Below is a small trained network, with its code and all its weights. Each question gives an input and a class and asks what happens when units are switched off, that is, made to give their printed mean instead of their output.

import numpy as np


def w(rows, s, z=0):
    codes = np.array(rows[::2]) - 128.0
    scale = np.full(codes.shape[1], s)
    scale[-1] = z or s
    return codes * scale


def f(y):
    return np.maximum(y, 0)


def log_softmax(a):
    a = a - a.max(-1, keepdims=True)
    return a - np.log(np.exp(a).sum(-1, keepdims=True))


def net(x, mask):
    res = np.array(x, float).reshape(1, 3) / 4 @ E
    y = f(res @ A[0][:, :-1].T + A[0][:, -1])
    res = res + np.where(mask, y, B[0][:, -1]) @ B[0][:, :-1]
    return log_softmax(res[-1] @ U[:, :-1].T + U[:, -1])


A, B = {}, {}
E = w([
[247,121,104,251,105,80,154],'x0',
[131,49,192,151,224,106,198],'x1',
[100,226,227,130,104,107,185],'x2',
],0.012)
A[0] = w([
[121,153,126,166,155,173,123,253],'neuron 0',
[141,163,158,106,163,133,107,193],'neuron 1',
[143,3,36,114,176,167,46,115],'neuron 2',
[129,123,89,198,102,98,142,84],'neuron 3',
[153,164,82,90,23,103,76,113],'neuron 4',
[106,56,174,139,214,62,144,95],'neuron 5',
[249,139,88,208,117,3,138,104],'neuron 6',
[178,119,82,234,111,84,129,111],'neuron 7',
[138,214,111,130,65,155,75,87],'neuron 8',
[68,112,146,127,176,223,53,96],'neuron 9',
[71,120,168,58,149,164,104,99],'neuron 10',
[184,165,97,165,100,60,187,141],'neuron 11',
[172,126,135,228,98,113,141,84],'neuron 12',
[109,217,150,146,148,117,153,85],'neuron 13',
[116,195,55,145,5,181,90,144],'neuron 14',
[84,164,101,51,167,156,143,159],'neuron 15',
[47,135,113,63,180,123,116,116],'neuron 16',
[93,208,216,137,58,137,211,110],'neuron 17',
[115,74,81,141,131,155,109,103],'neuron 18',
[109,64,112,135,209,102,171,95],'neuron 19',
[108,123,155,156,198,111,131,93],'neuron 20',
[98,219,228,134,113,88,166,121],'neuron 21',
[77,136,113,137,158,128,145,112],'neuron 22',
[51,121,119,51,178,161,109,95],'neuron 23',
[153,191,43,92,82,113,37,85],'neuron 24',
[119,130,142,84,152,129,82,96],'neuron 25',
[150,77,155,109,202,101,204,132],'neuron 26',
[138,15,191,138,212,70,155,121],'neuron 27',
[154,185,183,112,152,90,182,91],'neuron 28',
],0.011,0.018)
B[0] = w([
[86,87,107,103,170,4,155,254],'neuron 0',
[127,96,109,121,145,82,141,193],'neuron 1',
[214,171,53,81,172,139,81,230],'neuron 2',
[126,116,143,111,100,175,141,159],'neuron 3',
[106,141,182,163,157,128,101,198],'neuron 4',
[109,161,182,165,145,160,108,189],'neuron 5',
[124,89,132,88,80,147,143,248],'neuron 6',
[115,92,143,83,106,153,135,216],'neuron 7',
[126,121,165,156,145,168,107,178],'neuron 8',
[126,122,130,107,96,151,146,168],'neuron 9',
[129,90,141,103,94,154,124,183],'neuron 10',
[109,91,129,90,98,117,139,207],'neuron 11',
[119,89,125,103,98,194,169,186],'neuron 12',
[171,174,97,100,133,208,85,159],'neuron 13',
[94,135,166,151,172,123,102,235],'neuron 14',
[108,84,122,105,121,128,151,201],'neuron 15',
[105,88,133,93,89,151,154,188],'neuron 16',
[187,140,105,116,137,146,95,214],'neuron 17',
[155,143,102,116,140,147,102,159],'neuron 18',
[122,159,168,161,155,169,110,175],'neuron 19',
[126,128,135,179,131,202,114,153],'neuron 20',
[175,156,99,92,155,141,89,217],'neuron 21',
[128,108,140,121,122,149,121,141],'neuron 22',
[111,99,133,95,83,179,158,189],'neuron 23',
[122,155,188,182,151,167,104,196],'neuron 24',
[123,137,127,121,96,180,162,145],'neuron 25',
[82,149,150,169,143,126,74,203],'neuron 26',
[103,126,165,143,161,145,111,221],'neuron 27',
[165,153,112,133,139,173,102,169],'neuron 28',
],0.015,0.018)
U = w([
[118,73,149,89,39,163,155,115],'0',
[104,146,202,187,158,154,109,121],'1',
[251,158,75,99,150,155,103,128],'2',
[88,83,103,111,156,5,154,250],'3',
[157,169,116,193,118,144,143,103],'4',
[134,145,144,150,98,118,166,104],'5',
[131,143,113,115,100,93,160,106],'6',
[136,152,93,137,115,128,195,110],'7',
],0.015,0.011)

Each question gives the input, the list of numbers given to net, and the class t.
The units are the neurons (one row each of A and B). Each row of codes is followed by its name. A weight is (code - 128) times the scale printed after its matrix; where a second scale follows, it is the last column's (A, B and U).
mask holds one flag per neuron, in row order. A switched-off neuron (its flag False) gives its mean, the last column of its row in B, instead of its output. The means were averaged over made-up inputs and are rounded, as every weight is.
A unit's drop is (log p(t) with every unit on - log p(t) with that unit switched off) / (log p(t) with every unit on - log p(t) with every unit switched off).
The circuit of an input: a set's keep is (log p(t) with only the set's units on - log p(t) with every unit switched off) / (log p(t) with every unit on - log p(t) with every unit switched off). Starting from the 12 units with the biggest drops (on a tie, the unit counted first), units are removed one at a time, each time the one whose removal leaves the highest keep (on an exact tie, the one counted first), for as long as the keep stays at least 0.8.
units of the circuit, in order: the units of the circuit, biggest drop first
most important unit: the unit with the biggest drop
top k neurons: the k neurons with the biggest drops, biggest first
drop when u is switched off: that unit's drop, to one decimal
input [-6,3,-7], class 2: units of the circuit, in order	[neuron 2]
input [-5,6,-2], class 1: top 3 neurons	[neuron 6; neuron 5; neuron 26]
input [4,6,-5], class 1: top 2 neurons	[neuron 27; neuron 26]
input [7,7,-6], class 0: top 3 neurons	[neuron 6; neuron 7; neuron 12]
input [6,6,8], class 2: top 2 neurons	[neuron 21; neuron 17]
input [1,-5,7], class 2: top 2 neurons	[neuron 17; neuron 21]
input [-2,-1,-4], class 2: top 2 neurons	[neuron 2; neuron 11]
input [-7,7,5], class 0: top 2 neurons	[neuron 16; neuron 23]
input [5,-7,-5], class 1: top 2 neurons	[neuron 24; neuron 14]
input [8,7,-6], class 0: top 2 neurons	[neuron 6; neuron 7]
input [-1,2,3], class 3: drop when neuron 2 is switched off	0.5
input [-5,-7,-8], class 2: drop when neuron 26 is switched off	0.3
input [-3,-1,2], class 3: drop when neuron 6 is switched off	0.1
input [-2,0,-5], class 2: drop when neuron 2 is switched off	1.5
input [-6,-8,6], class 1: most important unit	neuron 14
